Here is a tiny trained network, its code and every weight. The questions are about switching its units off for an input and a class, where a switched-off unit gives its printed mean instead of its output.

import numpy as np


def w(rows, s, z=0):
    codes = np.array(rows[::2]) - 128.0
    scale = np.full(codes.shape[1], s)
    scale[-1] = z or s
    return codes * scale


def norm(h):
    return h / np.sqrt((h * h).mean(-1, keepdims=True) + 1e-5)


def f(y):
    return y / 2 * (1 + np.tanh(0.7978845608 * (y + 0.044715 * y**3)))


def log_softmax(a):
    a = a - a.max(-1, keepdims=True)
    return a - np.log(np.exp(a).sum(-1, keepdims=True))


def net(x, mask):
    res = np.array(x, float).reshape(1, 7) / 4 @ E
    u = 0
    for l in range(3):
        y = f(norm(res) @ A[l][:, :-1].T + A[l][:, -1])
        res = res + np.where(mask[u : u + 8], y, B[l][:, -1]) @ B[l][:, :-1]
        u += 8
    return log_softmax(norm(res)[-1] @ U[:, :-1].T + U[:, -1])


A, B = {}, {}
E = w([
[94,120,7,116,117,106,104,101,128,92,155],'x0',
[155,155,134,130,114,46,184,83,112,168,96],'x1',
[127,188,134,60,137,153,150,44,153,88,64],'x2',
[103,235,82,105,230,145,14,85,250,47,162],'x3',
[82,71,183,163,193,154,124,122,182,112,121],'x4',
[101,39,131,169,140,140,193,124,117,138,125],'x5',
[142,158,211,131,158,211,115,165,175,130,110],'x6',
],0.0014)
A[0] = w([
[106,172,77,104,150,205,69,133,221,37,159,1],'0.n0',
[37,82,54,130,91,163,210,133,131,107,120,54],'0.n1',
[161,135,187,121,171,210,142,188,129,162,152,188],'0.n2',
[70,102,53,214,110,76,115,138,83,152,167,26],'0.n3',
[119,164,131,77,245,148,42,71,121,30,146,96],'0.n4',
[201,167,77,53,2,97,89,214,50,152,244,39],'0.n5',
[175,111,32,57,139,31,172,54,98,159,123,197],'0.n6',
[172,25,189,177,29,68,222,109,75,223,88,2],'0.n7',
],0.0017,0.0011)
B[0] = w([
[152,115,164,139,129,63,188,132,12,198,135,207],'0.n0',
[122,97,169,61,126,166,43,74,83,113,171,120],'0.n1',
[135,101,154,155,151,119,126,181,213,10,84,211],'0.n2',
[141,222,122,21,134,214,135,74,62,126,154,124],'0.n3',
[114,142,130,160,100,89,198,150,152,169,128,254],'0.n4',
[118,166,37,190,40,122,65,151,38,108,106,167],'0.n5',
[56,163,151,193,105,182,53,229,163,123,131,248],'0.n6',
[135,77,107,7,224,42,166,146,88,184,122,243],'0.n7',
],0.0021,0.00086)
A[1] = w([
[124,169,1,25,99,21,186,27,67,112,124,149],'1.n0',
[159,14,165,113,74,103,235,148,8,244,105,35],'1.n1',
[120,169,163,89,86,157,180,77,154,144,96,3],'1.n2',
[146,104,217,111,241,141,161,55,197,136,119,212],'1.n3',
[124,228,97,123,165,91,52,75,215,91,148,97],'1.n4',
[147,71,93,148,170,30,163,160,21,220,144,90],'1.n5',
[98,143,81,63,140,154,112,135,211,85,173,180],'1.n6',
[54,23,38,90,154,192,96,48,126,80,171,135],'1.n7',
],0.0023,0.00051)
B[1] = w([
[169,81,153,174,179,156,95,186,156,144,151,227],'1.n0',
[49,160,124,58,184,44,214,167,238,187,176,253],'1.n1',
[170,169,141,70,120,153,87,108,72,121,101,124],'1.n2',
[142,107,90,122,36,134,88,162,80,120,142,214],'1.n3',
[134,99,118,89,114,77,225,73,132,189,164,240],'1.n4',
[130,136,140,99,98,137,173,169,139,168,31,189],'1.n5',
[85,85,145,100,135,101,136,140,112,164,91,176],'1.n6',
[52,112,118,255,138,108,177,77,39,98,79,181],'1.n7',
],0.0029,0.002)
A[2] = w([
[195,200,193,63,96,172,120,108,143,145,91,62],'2.n0',
[132,188,98,119,197,86,94,52,167,144,176,74],'2.n1',
[162,173,32,124,43,146,60,197,30,134,146,9],'2.n2',
[199,182,193,31,117,199,124,70,102,81,45,41],'2.n3',
[146,153,72,127,106,1,149,49,156,133,208,74],'2.n4',
[77,99,97,122,169,79,179,199,120,184,228,96],'2.n5',
[138,80,213,170,115,191,86,209,156,91,155,87],'2.n6',
[88,58,226,84,188,185,164,115,215,90,165,143],'2.n7',
],0.0028,0.0012)
B[2] = w([
[23,83,109,220,100,164,141,92,154,46,95,154],'2.n0',
[163,104,178,23,105,113,186,98,104,77,196,179],'2.n1',
[201,186,74,152,81,86,19,144,70,190,85,147],'2.n2',
[103,171,133,220,12,164,195,93,206,97,75,145],'2.n3',
[162,171,137,63,175,177,81,122,127,90,183,223],'2.n4',
[156,163,194,48,86,137,151,80,170,100,41,250],'2.n5',
[200,60,187,122,252,225,90,118,141,188,212,164],'2.n6',
[211,185,99,153,119,111,81,168,60,177,129,213],'2.n7',
],0.0032,0.0022)
U = w([
[185,189,41,129,57,85,16,180,46,180,109,135],'0',
[155,188,122,1,156,83,129,50,155,66,228,153],'1',
[110,97,171,25,111,47,233,216,149,218,49,255],'2',
[211,81,207,174,204,218,61,180,133,170,181,26],'3',
[100,181,162,207,18,186,166,83,195,60,61,94],'4',
[16,48,72,205,176,123,142,80,51,84,120,67],'5',
],0.008,0.00071)

Each question gives the input, the list of numbers given to net, and the class t.
The units are the neurons (one row each of A and B). Each row of codes is followed by its name. A weight is (code - 128) times the scale printed after its matrix; where a second scale follows, it is the last column's (A, B and U).
mask holds one flag per neuron, layer by layer. A switched-off neuron (its flag False) gives its mean, the last column of its row in B, instead of its output. The means were averaged over made-up inputs and are rounded, as every weight is.
A unit's drop is (log p(t) with every unit on - log p(t) with that unit switched off) / (log p(t) with every unit on - log p(t) with every unit switched off).
The circuit of an input: a set's keep is (log p(t) with only the set's units on - log p(t) with every unit switched off) / (log p(t) with every unit on - log p(t) with every unit switched off). Starting from the 12 units with the biggest drops (on a tie, the unit counted first), units are removed one at a time, each time the one whose removal leaves the highest keep (on an exact tie, the one counted first), for as long as the keep stays at least 0.8.
circuit, biggest first: the units of the circuit, biggest drop first
top k neurons: the k neurons with the biggest drops, biggest first
k most important neurons of layer l: the k neurons of layer l with the biggest drops, biggest first
drop of u: that unit's drop, to one decimal
input [5,2,2,4,-2,5,-7], class 5: most important neuron of layer 1	[1.n7]
input [-7,6,2,-1,2,-2,1], class 4: top 3 neurons	[0.n0 2.n0 2.n3]
input [5,-6,7,2,4,8,6], class 5: circuit, biggest first	[1.n7 2.n5]
input [-6,0,6,-5,8,0,2], class 3: circuit, biggest first	[1.n4 2.n6]
input [1,0,7,3,2,2,0], class 4: circuit, biggest first	[1.n1 2.n3]
input [-2,-7,3,2,5,4,-4], class 5: top 3 neurons	[1.n7 1.n0 0.n6]
input [0,7,-6,3,8,1,-2], class 1: top 4 neurons	[1.n0 0.n0 2.n4 0.n3]
input [6,5,6,7,8,8,0], class 5: top 2 neurons	[1.n7 1.n1]
input [-6,-5,2,2,-7,7,2], class 3: top 3 neurons	[2.n6 0.n3 0.n2]
input [-5,8,8,5,-5,0,-3], class 4: top 4 neurons	[1.n1 2.n3 2.n0 1.n2]
input [-6,7,2,0,6,1,2], class 4: top 2 neurons	[1.n0 2.n3]
input [-1,-3,7,1,5,0,-5], class 5: top 4 neurons	[1.n1 2.n5 1.n7 1.n5]
input [1,-5,5,-3,0,-1,2], class 4: top 2 neurons	[2.n3 1.n0]
input [3,2,8,-2,-7,-6,4], class 4: circuit, biggest first	[2.n3]
input [0,-1,8,2,-7,-3,1], class 4: top 2 neurons	[1.n1 2.n3]
input [-5,0,3,0,2,-3,2], class 4: top 2 neurons	[2.n3 1.n0]
input [1,-8,8,8,4,8,-6], class 5: top 2 neurons	[1.n7 1.n1]
input [1,6,4,2,7,7,-7], class 5: drop of 1.n7	0.2
input [-6,3,2,3,5,6,0], class 3: drop of 2.n6	0.2
